Here is a tiny trained network, its code and every weight. The questions are about switching its units off for an input and a target symbol, where a switched-off unit gives its printed mean instead of its output.

import numpy as np


def w(rows, s, z=0):
    codes = np.array(rows[::2]) - 128.0
    scale = np.full(codes.shape[1], s)
    scale[-1] = z or s
    return codes * scale


def norm(h):
    return h / np.sqrt((h * h).mean(-1, keepdims=True) + 1e-5)


def f(y):
    return y / 2 * (1 + np.tanh(0.7978845608 * (y + 0.044715 * y**3)))


def softmax(a):
    e = np.exp(a - a.max(-1, keepdims=True))
    return e / e.sum(-1, keepdims=True)


def log_softmax(a):
    a = a - a.max(-1, keepdims=True)
    return a - np.log(np.exp(a).sum(-1, keepdims=True))


def net(x, mask):
    ids = ['ΓΘΛΨαβδεηξπστ'.index(c) for c in x.split()]
    T = len(ids)
    res = E[ids] + P[:T]
    u = 0
    for l in range(3):
        q, k, v = (norm(res) @ M[l].T for M in (Q, K, V))
        z = softmax(np.where(np.tri(T) > 0, q @ k.T / 2**0.5, -1e9)) @ v
        res = res + np.where(mask[u], z, O[l][:, -1]) @ O[l][:, :-1]
        u += 1
        y = f(norm(res) @ A[l][:, :-1].T + A[l][:, -1])
        res = res + np.where(mask[u : u + 12], y, B[l][:, -1]) @ B[l][:, :-1]
        u += 12
    return log_softmax(norm(res)[-1] @ U[:, :-1].T + U[:, -1])


Q, K, V, O, A, B = {}, {}, {}, {}, {}, {}
E = w([
[90,66,66,154],'Γ',
[91,50,60,154],'Θ',
[205,108,92,68],'Λ',
[160,60,68,108],'Ψ',
[61,163,41,148],'α',
[91,81,70,154],'β',
[80,99,78,162],'δ',
[168,67,67,99],'ε',
[215,173,150,102],'η',
[123,87,66,116],'ξ',
[161,255,155,110],'π',
[29,119,100,193],'σ',
[126,53,60,129],'τ',
],0.013)
P = w([
[74,144,94,106],'0',
[192,124,85,253],'1',
[99,130,160,138],'2',
[181,14,96,119],'3',
[202,120,106,235],'4',
[71,183,176,103],'5',
[122,73,108,102],'6',
],0.02)
Q[0] = w([
[108,116,227,69],'0.h0',
[75,69,254,85],'0.h0',
],0.0091)
K[0] = w([
[147,45,230,136],'0.h0',
[187,91,174,250],'0.h0',
],0.011)
V[0] = w([
[30,41,254,162],'0.h0',
[31,144,77,81],'0.h0',
],0.0092)
O[0] = w([
[198,58,89,229,58],'0.h0',
[120,223,7,93,253],'0.h0',
],0.011,0.0061)
A[0] = w([
[115,60,85,74,162],'0.n0',
[105,218,92,146,109],'0.n1',
[90,70,138,90,217],'0.n2',
[157,110,176,152,84],'0.n3',
[73,109,146,88,2],'0.n4',
[125,92,96,26,118],'0.n5',
[153,87,250,102,160],'0.n6',
[100,144,102,160,165],'0.n7',
[120,143,122,202,70],'0.n8',
[88,145,146,36,149],'0.n9',
[204,196,83,172,45],'0.n10',
[148,30,77,39,72],'0.n11',
],0.015,0.0088)
B[0] = w([
[157,210,158,114,249],'0.n0',
[139,67,137,94,253],'0.n1',
[155,189,141,160,254],'0.n2',
[118,89,180,109,118],'0.n3',
[87,104,28,62,126],'0.n4',
[137,230,129,80,221],'0.n5',
[151,101,218,218,197],'0.n6',
[154,110,100,134,222],'0.n7',
[253,181,70,111,133],'0.n8',
[122,217,136,102,231],'0.n9',
[116,89,84,182,191],'0.n10',
[173,187,111,60,219],'0.n11',
],0.015,0.007)
Q[1] = w([
[93,77,3,140],'1.h0',
[158,143,41,248],'1.h0',
],0.0057)
K[1] = w([
[1,154,197,35],'1.h0',
[87,219,29,134],'1.h0',
],0.0079)
V[1] = w([
[155,120,139,194],'1.h0',
[2,101,63,93],'1.h0',
],0.0093)
O[1] = w([
[236,92,105,84,19],'1.h0',
[65,179,82,10,252],'1.h0',
],0.011,0.0021)
A[1] = w([
[124,66,205,127,93],'1.n0',
[88,48,124,178,90],'1.n1',
[151,88,201,107,96],'1.n2',
[142,73,210,139,29],'1.n3',
[151,92,136,187,97],'1.n4',
[103,66,83,149,46],'1.n5',
[106,108,126,97,24],'1.n6',
[36,154,158,87,140],'1.n7',
[151,100,92,137,134],'1.n8',
[82,175,135,5,144],'1.n9',
[113,100,158,128,3],'1.n10',
[80,179,107,97,195],'1.n11',
],0.021,0.011)
B[1] = w([
[40,112,229,19,135],'1.n0',
[158,188,163,100,136],'1.n1',
[119,126,248,119,134],'1.n2',
[45,123,242,54,133],'1.n3',
[130,167,81,60,135],'1.n4',
[166,168,199,144,147],'1.n5',
[220,208,65,107,122],'1.n6',
[147,155,62,38,179],'1.n7',
[92,159,175,148,152],'1.n8',
[179,213,92,74,251],'1.n9',
[194,146,150,100,125],'1.n10',
[179,154,160,79,248],'1.n11',
],0.017,0.015)
Q[2] = w([
[108,55,215,253],'2.h0',
[130,22,197,105],'2.h0',
],0.015)
K[2] = w([
[71,60,147,39],'2.h0',
[149,140,249,77],'2.h0',
],0.017)
V[2] = w([
[52,79,119,62],'2.h0',
[142,248,144,83],'2.h0',
],0.011)
O[2] = w([
[143,76,78,54,34],'2.h0',
[121,127,248,139,244],'2.h0',
],0.017,0.011)
A[2] = w([
[5,162,185,136,105],'2.n0',
[154,78,122,170,127],'2.n1',
[219,147,54,156,153],'2.n2',
[157,13,185,98,64],'2.n3',
[92,202,83,66,145],'2.n4',
[134,181,179,167,142],'2.n5',
[71,98,159,171,78],'2.n6',
[99,94,57,124,110],'2.n7',
[190,74,24,175,132],'2.n8',
[124,137,22,15,192],'2.n9',
[113,94,183,223,178],'2.n10',
[76,59,125,79,2],'2.n11',
],0.016,0.014)
B[2] = w([
[90,120,157,73,161],'2.n0',
[169,236,138,50,123],'2.n1',
[109,73,188,128,208],'2.n2',
[104,239,14,64,128],'2.n3',
[74,161,139,81,241],'2.n4',
[79,128,111,119,250],'2.n5',
[91,254,212,184,126],'2.n6',
[156,240,138,93,122],'2.n7',
[192,110,217,101,137],'2.n8',
[146,207,184,65,246],'2.n9',
[170,80,64,79,203],'2.n10',
[164,191,55,149,127],'2.n11',
],0.017,0.012)
U = w([
[221,148,94,41,226],'Γ',
[210,197,138,151,37],'Θ',
[100,197,159,200,88],'Λ',
[116,138,188,183,111],'Ψ',
[158,78,119,131,253],'α',
[146,123,106,165,189],'β',
[186,129,125,188,171],'δ',
[121,55,211,100,121],'ε',
[162,129,121,182,176],'η',
[69,100,84,85,100],'ξ',
[91,151,84,155,112],'π',
[252,80,183,138,95],'σ',
[124,170,78,194,118],'τ',
],0.017,0.005)

Each question gives the input, a string of symbols that net reads in full, and the target symbol t.
The units are the heads (2 rows each of Q, K, V and O) and the neurons (one row each of A and B). Each row of codes is followed by its name. A weight is (code - 128) times the scale printed after its matrix; where a second scale follows, it is the last column's (O, A, B and U).
mask holds one flag per unit, layer by layer, with each layer's heads first. A switched-off unit (its flag False) gives its mean, the last column of its rows in O or B, instead of its output. The means were averaged over made-up inputs and are rounded, as every weight is.
A unit's drop is (log p(t) with every unit on - log p(t) with that unit switched off) / (log p(t) with every unit on - log p(t) with every unit switched off).
unit that matters most: the unit with the biggest drop
k most important neurons: the k neurons with the biggest drops, biggest first
k most important neurons of layer l: the k neurons of layer l with the biggest drops, biggest first
input τ π α σ Θ, target τ: 3 most important neurons => (1.n5; 1.n8; 0.n11)
input σ α Ψ τ η β, target ε: most important neuron of layer 0 => (0.n6)
input Ψ Ψ Θ η η, target Λ: 2 most important neurons of layer 1 => (1.n5; 1.n8)
input Θ σ β, target τ: 2 most important neurons of layer 0 => (0.n8; 0.n1)
input π σ α β ε, target ε: 3 most important neurons of layer 0 => (0.n10; 0.n9; 0.n2)
input τ α Λ δ τ, target τ: 3 most important neurons => (1.n5; 1.n8; 1.n1)
input τ π τ β σ, target τ: 2 most important neurons of layer 2 => (2.n9; 2.n10)
input σ τ σ τ Λ, target σ: 2 most important neurons => (1.n9; 2.n8)
input σ Θ Θ τ Γ, target σ: 4 most important neurons => (1.n9; 2.n8; 0.n8; 2.n2)
input α Ψ η η δ, target ξ: 2 most important neurons => (1.n5; 1.n9)
input τ ξ σ σ σ, target τ: 4 most important neurons => (1.n5; 1.n8; 0.n11; 1.n1)
input σ η Ψ η σ, target σ: 4 most important neurons => (0.n8; 1.n9; 2.n8; 2.n2)
input Ψ τ ε Ψ Γ, target Λ: 4 most important neurons of layer 0 => (0.n11; 0.n5; 0.n2; 0.n10)
input σ Θ σ σ δ, target σ: unit that matters most => 0.h0
input τ Γ Ψ Ψ π, target τ: 3 most important neurons => (1.n8; 1.n5; 1.n11)
input π π σ Λ Ψ, target ε: 2 most important neurons => (1.n9; 0.n2)
input Ψ α Λ σ Θ, target Λ: 3 most important neurons of layer 1 => (1.n5; 1.n8; 1.n1)
input Ψ σ Ψ τ π, target Λ: 4 most important neurons => (1.n5; 1.n8; 0.n11; 0.n5)
input α η Θ Γ τ, target ξ: 3 most important neurons of layer 0 => (0.n6; 0.n10; 0.n2)
input σ η α η τ, target σ: 2 most important neurons of layer 1 => (1.n9; 1.n11)
input σ η ξ σ η, target σ: 3 most important neurons => (2.n8; 1.n9; 2.n2)
input Ψ τ Λ Θ Θ, target Λ: unit that matters most => 1.n5
input η Ψ δ τ η Ψ, target ε: 2 most important neurons => (0.n6; 1.n9)
input σ Θ σ, target ξ: 2 most important neurons => (1.n9; 0.n9)
input σ Ψ σ σ Θ, target σ: 3 most important neurons => (1.n9; 2.n8; 0.n8)
input Θ Ψ σ σ τ ξ σ, target Λ: 2 most important neurons of layer 0 => (0.n6; 0.n9)
input Θ ξ Γ, target Λ: 2 most important neurons of layer 0 => (0.n2; 0.n1)
input τ η α π η, target τ: 4 most important neurons of layer 1 => (1.n8; 1.n5; 1.n11; 1.n9)
input Ψ σ η σ Ψ τ, target ε: most important neuron => (0.n6)
input δ Θ β, target τ: 4 most important neurons of layer 0 => (0.n2; 0.n8; 0.n1; 0.n5)
